Below are the code and all the weights of a small trained network. Each question names an input and a target symbol and asks about switching units off, where a switched-off unit gives its printed mean instead of its output.

import numpy as np


def w(rows, s, z=0):
    codes = np.array(rows[::2]) - 128.0
    scale = np.full(codes.shape[1], s)
    scale[-1] = z or s
    return codes * scale


def f(y):
    return np.maximum(y, 0)


def softmax(a):
    e = np.exp(a - a.max(-1, keepdims=True))
    return e / e.sum(-1, keepdims=True)


def log_softmax(a):
    a = a - a.max(-1, keepdims=True)
    return a - np.log(np.exp(a).sum(-1, keepdims=True))


def net(x, mask):
    ids = ['γδεηθμξπτψω'.index(c) for c in x.split()]
    T = len(ids)
    res = E[ids] + P[:T]
    u = 0
    for l in range(2):
        q, k, v = (res @ M[l].T for M in (Q, K, V))
        z = softmax(np.where(np.tri(T) > 0, q @ k.T / 3**0.5, -1e9)) @ v
        res = res + np.where(mask[u], z, O[l][:, -1]) @ O[l][:, :-1]
        u += 1
        y = f(res @ A[l][:, :-1].T + A[l][:, -1])
        res = res + np.where(mask[u : u + 4], y, B[l][:, -1]) @ B[l][:, :-1]
        u += 4
    return log_softmax(res[-1] @ U[:, :-1].T + U[:, -1])


Q, K, V, O, A, B = {}, {}, {}, {}, {}, {}
E = w([
[106,146,128,110,115],'γ',
[45,81,125,224,164],'δ',
[59,35,160,178,110],'ε',
[62,112,66,111,94],'η',
[68,124,90,158,114],'θ',
[11,41,196,84,139],'μ',
[113,153,169,96,111],'ξ',
[239,200,39,116,136],'π',
[84,63,173,44,50],'τ',
[144,109,213,201,95],'ψ',
[171,15,147,126,125],'ω',
],0.013)
P = w([
[78,178,121,122,93],'0',
[108,234,162,122,189],'1',
[122,96,61,76,187],'2',
[145,247,180,105,183],'3',
[165,72,72,85,148],'4',
[163,244,198,112,177],'5',
[155,67,82,102,120],'6',
],0.011)
Q[0] = w([
[60,101,61,130,133],'L0H0',
[91,231,254,135,187],'L0H0',
[72,128,109,118,109],'L0H0',
],0.0077)
K[0] = w([
[215,174,204,95,69],'L0H0',
[3,173,143,8,83],'L0H0',
[248,15,82,73,48],'L0H0',
],0.006)
V[0] = w([
[204,81,158,74,77],'L0H0',
[218,110,76,183,187],'L0H0',
[53,161,101,128,1],'L0H0',
],0.009)
O[0] = w([
[249,108,160,113,184,2],'L0H0',
[159,198,71,72,209,14],'L0H0',
[123,111,90,166,2,233],'L0H0',
],0.0079,0.004)
A[0] = w([
[106,8,182,3,69,4],'L0N0',
[44,118,178,57,81,185],'L0N1',
[32,126,230,153,175,218],'L0N2',
[178,82,95,32,33,38],'L0N3',
],0.0062,0.0025)
B[0] = w([
[34,141,180,135,168,194],'L0N0',
[171,156,103,243,175,254],'L0N1',
[193,254,29,46,117,237],'L0N2',
[32,73,102,71,194,162],'L0N3',
],0.0081,0.0066)
Q[1] = w([
[111,163,45,186,254],'L1H0',
[137,244,225,141,105],'L1H0',
[148,38,235,93,176],'L1H0',
],0.005)
K[1] = w([
[206,64,255,162,114],'L1H0',
[107,94,45,247,2],'L1H0',
[173,151,106,131,197],'L1H0',
],0.0076)
V[1] = w([
[123,202,254,114,145],'L1H0',
[64,142,102,87,205],'L1H0',
[147,240,64,152,110],'L1H0',
],0.0079)
O[1] = w([
[85,225,202,152,138,45],'L1H0',
[90,188,3,57,102,133],'L1H0',
[113,155,92,196,208,254],'L1H0',
],0.014,0.0084)
A[1] = w([
[36,3,91,119,90,90],'L1N0',
[66,27,104,2,34,122],'L1N1',
[97,163,161,47,139,255],'L1N2',
[114,53,180,90,130,61],'L1N3',
],0.0068,0.0041)
B[1] = w([
[94,186,145,108,2,254],'L1N0',
[160,119,243,143,223,236],'L1N1',
[172,37,243,44,91,171],'L1N2',
[41,132,12,50,158,145],'L1N3',
],0.0083,0.0068)
U = w([
[112,132,164,147,108,96],'γ',
[112,109,100,102,178,72],'δ',
[136,94,167,109,134,254],'ε',
[127,82,86,106,41,132],'η',
[118,1,157,187,176,163],'θ',
[103,202,168,136,86,165],'μ',
[112,159,175,148,114,82],'ξ',
[59,250,133,81,92,62],'π',
[146,159,164,121,37,152],'τ',
[101,143,174,169,138,53],'ψ',
[106,213,154,64,52,188],'ω',
],0.0093,0.0057)

Each question gives the input, a string of symbols that net reads in full, and the target symbol t.
The units are the heads (3 rows each of Q, K, V and O) and the neurons (one row each of A and B). Each row of codes is followed by its name. A weight is (code - 128) times the scale printed after its matrix; where a second scale follows, it is the last column's (O, A, B and U).
mask holds one flag per unit, layer by layer, with each layer's heads first. A switched-off unit (its flag False) gives its mean, the last column of its rows in O or B, instead of its output. The means were averaged over made-up inputs and are rounded, as every weight is.
A unit's drop is (log p(t) with every unit on - log p(t) with that unit switched off) / (log p(t) with every unit on - log p(t) with every unit switched off).
The circuit of an input: a set's keep is (log p(t) with only the set's units on - log p(t) with every unit switched off) / (log p(t) with every unit on - log p(t) with every unit switched off). Starting from all 10 units, units are removed one at a time, each time the one whose removal leaves the highest keep (on an exact tie, the one counted first), for as long as the keep stays at least 0.8.
units of the circuit, in order: the units of the circuit, biggest drop first
unit that matters most: the unit with the biggest drop
k most important neurons: the k neurons with the biggest drops, biggest first
k most important neurons of layer l: the k neurons of layer l with the biggest drops, biggest first
input π θ π θ ω ω δ, target ε: 2 most important neurons of layer 1	L1N1, L1N2
input π μ δ μ, target π: units of the circuit, in order	L1H0, L0N2
input η μ θ θ ω θ θ, target ε: 3 most important neurons	L1N1, L0N2, L0N1
input θ π θ θ θ δ, target θ: units of the circuit, in order	L1H0, L0H0
input π π ε, target δ: most important neuron	L1N0
input ω θ θ π θ μ, target ω: units of the circuit, in order	L0N2, L1H0
input ω ε ω π θ μ, target ω: 3 most important neurons	L0N2, L1N2, L1N1
input θ τ ω θ θ μ, target θ: units of the circuit, in order	L0H0, L1H0
input μ π π μ π θ δ, target δ: units of the circuit, in order	L0H0, L0N2, L1H0
input θ θ μ, target π: 2 most important neurons	L0N0, L1N0
input ω γ π, target ε: units of the circuit, in order	L1H0, L0H0, L0N2, L1N0
input δ δ μ θ θ π, target δ: units of the circuit, in order	L1H0, L0H0, L1N0, L0N2
input μ π μ π τ, target ω: units of the circuit, in order	L1H0, L0H0
input θ η θ τ, target θ: 2 most important neurons of layer 0	L0N1, L0N0
input ω η ψ ε γ ω π, target ε: units of the circuit, in order	L1H0, L0H0, L0N2
input η θ θ μ, target η: units of the circuit, in order	L1H0, L0N3, L0H0, L0N2
input θ ψ δ ε, target θ: units of the circuit, in order	L1H0, L0H0, L1N0
input ω π ψ η, target ω: units of the circuit, in order	L1H0, L0H0, L0N1, L0N2
input ω μ θ δ, target ω: 2 most important neurons	L0N2, L0N1
input μ μ η, target π: 3 most important neurons	L0N0, L0N2, L1N0
input ξ μ γ θ μ μ δ, target π: units of the circuit, in order	L1H0
input π ψ θ μ θ, target π: units of the circuit, in order	L1H0
input π μ τ ξ τ, target ω: 3 most important neurons	L1N0, L0N3, L0N0
input π θ τ ε, target π: 2 most important neurons	L0N2, L1N1
input δ θ π θ π θ, target δ: 2 most important neurons of layer 0	L0N2, L0N0
input η η μ ξ γ π, target η: 2 most important neurons	L0N3, L1N1
input ω μ ψ ω ω ω η, target ε: unit that matters most	L0H0
input θ γ τ ω, target θ: 3 most important neurons	L1N0, L0N1, L0N0
